Below are the code and all the weights of a small trained network. Each question names an input and a target symbol and asks about switching units off, where a switched-off unit gives its printed mean instead of its output.

import numpy as np


def w(rows, s, z=0):
    codes = np.array(rows[::2]) - 128.0
    scale = np.full(codes.shape[1], s)
    scale[-1] = z or s
    return codes * scale


def softmax(a):
    e = np.exp(a - a.max(-1, keepdims=True))
    return e / e.sum(-1, keepdims=True)


def log_softmax(a):
    a = a - a.max(-1, keepdims=True)
    return a - np.log(np.exp(a).sum(-1, keepdims=True))


def net(x, mask):
    ids = ['ΘΞΠΨαβδεζηλμτφω'.index(c) for c in x.split()]
    T = len(ids)
    res = E[ids] + P[:T]
    u = 0
    for l in range(3):
        r = res
        for j in range(2):
            rows = slice(2 * j, 2 * j + 2)
            q, k, v = (r @ M[l][rows].T for M in (Q, K, V))
            z = softmax(np.where(np.tri(T) > 0, q @ k.T / 2**0.5, -1e9)) @ v
            o = O[l][rows]
            res = res + np.where(mask[u + j], z, o[:, -1]) @ o[:, :-1]
        u += 2
    return log_softmax(res[-1] @ U[:, :-1].T + U[:, -1])


Q, K, V, O = {}, {}, {}, {}
E = w([
[192,102,209,122,136,85,152,79],'Θ',
[144,122,79,140,76,98,102,89],'Ξ',
[151,160,123,166,100,51,87,91],'Π',
[147,148,70,127,136,137,158,71],'Ψ',
[182,91,174,79,140,97,110,127],'α',
[158,113,165,137,94,142,106,133],'β',
[182,145,125,99,170,41,127,115],'δ',
[161,185,105,183,83,169,153,82],'ε',
[174,142,147,132,156,93,106,175],'ζ',
[125,175,90,82,127,52,79,113],'η',
[157,199,148,128,138,82,176,58],'λ',
[204,167,148,114,140,167,147,112],'μ',
[118,161,105,34,70,149,61,104],'τ',
[204,238,161,164,173,97,135,151],'φ',
[194,161,253,73,166,74,86,193],'ω',
],0.012)
P = w([
[97,99,116,166,164,153,71,117],'0',
[163,60,69,137,111,110,164,122],'1',
[193,158,138,141,82,137,49,67],'2',
[97,102,108,134,205,148,106,125],'3',
[174,96,80,111,99,99,190,147],'4',
[198,184,133,99,58,152,62,101],'5',
[91,129,130,108,224,150,116,133],'6',
[175,128,96,87,90,92,222,164],'7',
[194,217,144,75,46,159,75,128],'8',
[84,158,150,81,240,155,127,146],'9',
[176,160,115,62,81,86,251,181],'10',
[180,242,140,67,18,156,86,145],'11',
[101,124,107,119,235,191,155,110],'12',
],0.02)
Q[0] = w([
[110,43,130,176,96,159,125,133],'0.h1',
[118,155,148,108,141,121,157,116],'0.h1',
[179,146,206,170,51,126,99,32],'0.h2',
[1,46,104,136,145,145,184,193],'0.h2',
],0.0093)
K[0] = w([
[126,125,131,134,153,142,107,104],'0.h1',
[142,135,136,118,118,139,139,101],'0.h1',
[162,113,138,152,38,99,201,159],'0.h2',
[90,43,126,203,177,105,10,67],'0.h2',
],0.011)
V[0] = w([
[255,123,108,77,20,89,183,114],'0.h1',
[173,45,29,73,226,145,175,176],'0.h1',
[39,131,203,233,90,123,114,135],'0.h2',
[142,220,178,117,134,116,98,23],'0.h2',
],0.0081)
O[0] = w([
[63,104,137,162,40,206,88,231,254],'0.h1',
[89,157,246,245,86,82,185,146,152],'0.h1',
[254,174,54,29,103,164,36,151,36],'0.h2',
[137,61,17,35,193,214,114,203,125],'0.h2',
],0.0079,0.011)
Q[1] = w([
[176,154,155,115,33,106,145,127],'1.h1',
[141,9,71,159,74,82,217,202],'1.h1',
[156,111,141,167,102,152,147,108],'1.h2',
[114,131,169,141,96,131,113,128],'1.h2',
],0.014)
K[1] = w([
[83,168,133,74,73,128,203,226],'1.h1',
[60,252,203,75,127,210,128,202],'1.h1',
[146,152,112,111,120,102,160,150],'1.h2',
[124,128,131,122,95,138,157,154],'1.h2',
],0.012)
V[1] = w([
[49,132,96,73,102,73,116,88],'1.h1',
[136,172,85,163,130,246,203,63],'1.h1',
[139,85,65,93,122,91,243,108],'1.h2',
[119,109,87,108,148,151,105,126],'1.h2',
],0.011)
O[1] = w([
[24,147,11,49,206,96,46,235,92],'1.h1',
[2,201,126,78,61,105,241,45,115],'1.h1',
[93,126,147,58,121,37,45,237,210],'1.h2',
[86,133,205,182,89,67,142,122,2],'1.h2',
],0.0092,0.0065)
Q[2] = w([
[109,159,154,172,133,183,52,120],'2.h1',
[71,24,153,151,228,171,181,89],'2.h1',
[95,116,151,185,147,154,26,149],'2.h2',
[34,82,85,158,254,185,109,117],'2.h2',
],0.0085)
K[2] = w([
[191,74,85,61,137,21,153,85],'2.h1',
[188,196,157,62,209,42,89,40],'2.h1',
[58,145,130,198,130,206,54,109],'2.h2',
[150,226,128,89,254,116,51,8],'2.h2',
],0.0079)
V[2] = w([
[125,164,24,209,52,150,103,127],'2.h1',
[119,58,143,12,79,171,50,66],'2.h1',
[228,239,111,61,147,65,160,149],'2.h2',
[83,68,142,123,172,74,183,185],'2.h2',
],0.011)
O[2] = w([
[77,47,210,109,142,100,35,83,94],'2.h1',
[77,179,96,224,44,86,99,172,4],'2.h1',
[118,107,192,50,39,136,54,112,134],'2.h2',
[169,248,141,141,151,165,93,94,219],'2.h2',
],0.014,0.0043)
U = w([
[91,127,145,82,82,103,77,207,87],'Θ',
[129,68,141,171,103,116,133,144,114],'Ξ',
[137,151,91,78,140,152,56,160,102],'Π',
[130,83,97,48,170,123,85,167,127],'Ψ',
[85,97,137,172,207,154,46,82,253],'α',
[157,115,125,195,177,144,105,132,137],'β',
[92,174,111,121,159,141,124,87,228],'δ',
[98,155,119,193,136,130,85,123,182],'ε',
[65,137,191,128,106,99,146,111,113],'ζ',
[173,124,120,89,64,125,123,190,73],'η',
[124,160,155,190,64,93,201,141,84],'λ',
[126,99,201,190,133,119,190,88,160],'μ',
[159,125,103,123,151,184,59,98,116],'τ',
[112,132,143,51,70,130,116,132,99],'φ',
[149,157,138,132,10,138,100,148,52],'ω',
],0.011,0.0058)

Each question gives the input, a string of symbols that net reads in full, and the target symbol t.
The units are the heads (2 rows each of Q, K, V and O). Each row of codes is followed by its name. A weight is (code - 128) times the scale printed after its matrix; where a second scale follows, it is the last column's (O and U).
mask holds one flag per head, layer by layer. A switched-off head (its flag False) gives its mean, the last column of its rows in O, instead of its output. The means were averaged over made-up inputs and are rounded, as every weight is.
A unit's drop is (log p(t) with every unit on - log p(t) with that unit switched off) / (log p(t) with every unit on - log p(t) with every unit switched off).
The circuit of an input: a set's keep is (log p(t) with only the set's units on - log p(t) with every unit switched off) / (log p(t) with every unit on - log p(t) with every unit switched off). Starting from all 6 units, units are removed one at a time, each time the one whose removal leaves the highest keep (on an exact tie, the one counted first), for as long as the keep stays at least 0.8.
units of the circuit, in order: the units of the circuit, biggest drop first
most important unit: the unit with the biggest drop
heads that matter: for each layer, one digit per head in row order, 1 if its drop is at least 0.15 and else 0, layers parted by /
input Ξ δ μ δ φ ε β φ Ξ φ Ξ, target μ: units of the circuit, in order => [1.h1; 2.h1; 0.h1]
input Θ Ξ λ, target Θ: heads that matter => 10 / 11 / 00
input η ζ τ, target μ: units of the circuit, in order => [0.h2; 2.h2; 0.h1]
input α μ φ τ β Ξ δ τ β ε Ξ ω Ψ, target β: units of the circuit, in order => [1.h1; 0.h1; 2.h1; 2.h2]
input μ Ξ Ψ Ξ, target μ: most important unit => 1.h2
input η Ξ τ ζ ε Ψ λ λ, target δ: units of the circuit, in order => [2.h2; 0.h2; 1.h1]
input τ μ Ψ ε Ξ, target ζ: units of the circuit, in order => [0.h1; 1.h1; 2.h1]
input ε ζ φ Ξ τ ω β λ Ξ δ δ τ, target β: units of the circuit, in order => [0.h2; 2.h2; 0.h1; 1.h1]
input Ψ ω Π Θ, target δ: units of the circuit, in order => [0.h1; 1.h1]
input τ φ δ Ψ η α ζ δ Ξ, target β: units of the circuit, in order => [2.h2; 1.h1]
input Ξ μ φ Ξ ω, target β: units of the circuit, in order => [1.h1; 2.h2]
input Θ ω η Θ λ ω δ β Θ Θ φ, target μ: heads that matter => 11 / 10 / 10
input λ μ β φ Ξ Π Θ φ, target μ: units of the circuit, in order => [1.h1; 2.h1]
input φ β η φ ε Ξ Π μ Θ λ Π, target δ: units of the circuit, in order => [2.h2; 0.h2; 2.h1]
input Ξ Θ μ, target η: heads that matter => 10 / 01 / 11
input ε ω φ φ μ ε φ Ψ φ, target ζ: most important unit => 0.h2
input Ψ Π δ φ β φ Ψ, target δ: units of the circuit, in order => [0.h1; 1.h1]
input Ξ Π η δ λ τ Ψ α β, target λ: units of the circuit, in order => [0.h2; 2.h2]
input Ξ τ ε λ δ β ω Ψ β φ β, target μ: units of the circuit, in order => [1.h1; 0.h1; 2.h1]
input Π β β φ β ω ε φ Π Π, target Θ: units of the circuit, in order => [0.h1; 0.h2; 2.h2]
input ζ Θ Ξ ω φ φ β Ξ τ μ, target Ψ: heads that matter => 11 / 11 / 11
input δ Ξ ω Ξ φ μ Θ Ξ β μ Ξ Ξ, target Θ: most important unit => 1.h2
input Θ β β λ Ψ Ξ η φ ζ τ, target λ: heads that matter => 11 / 01 / 10
input Π η φ φ Π μ ε Θ δ, target η: heads that matter => 11 / 11 / 10
input β Ξ β η β φ φ ω μ, target Ξ: heads that matter => 10 / 10 / 01
input μ λ ω λ, target μ: heads that matter => 10 / 11 / 01
input Ψ Ξ Ψ β Θ β η β ω β, target δ: heads that matter => 10 / 11 / 00
input η δ Ξ α, target Π: heads that matter => 10 / 11 / 11
input λ φ Ξ, target τ: heads that matter => 10 / 11 / 11
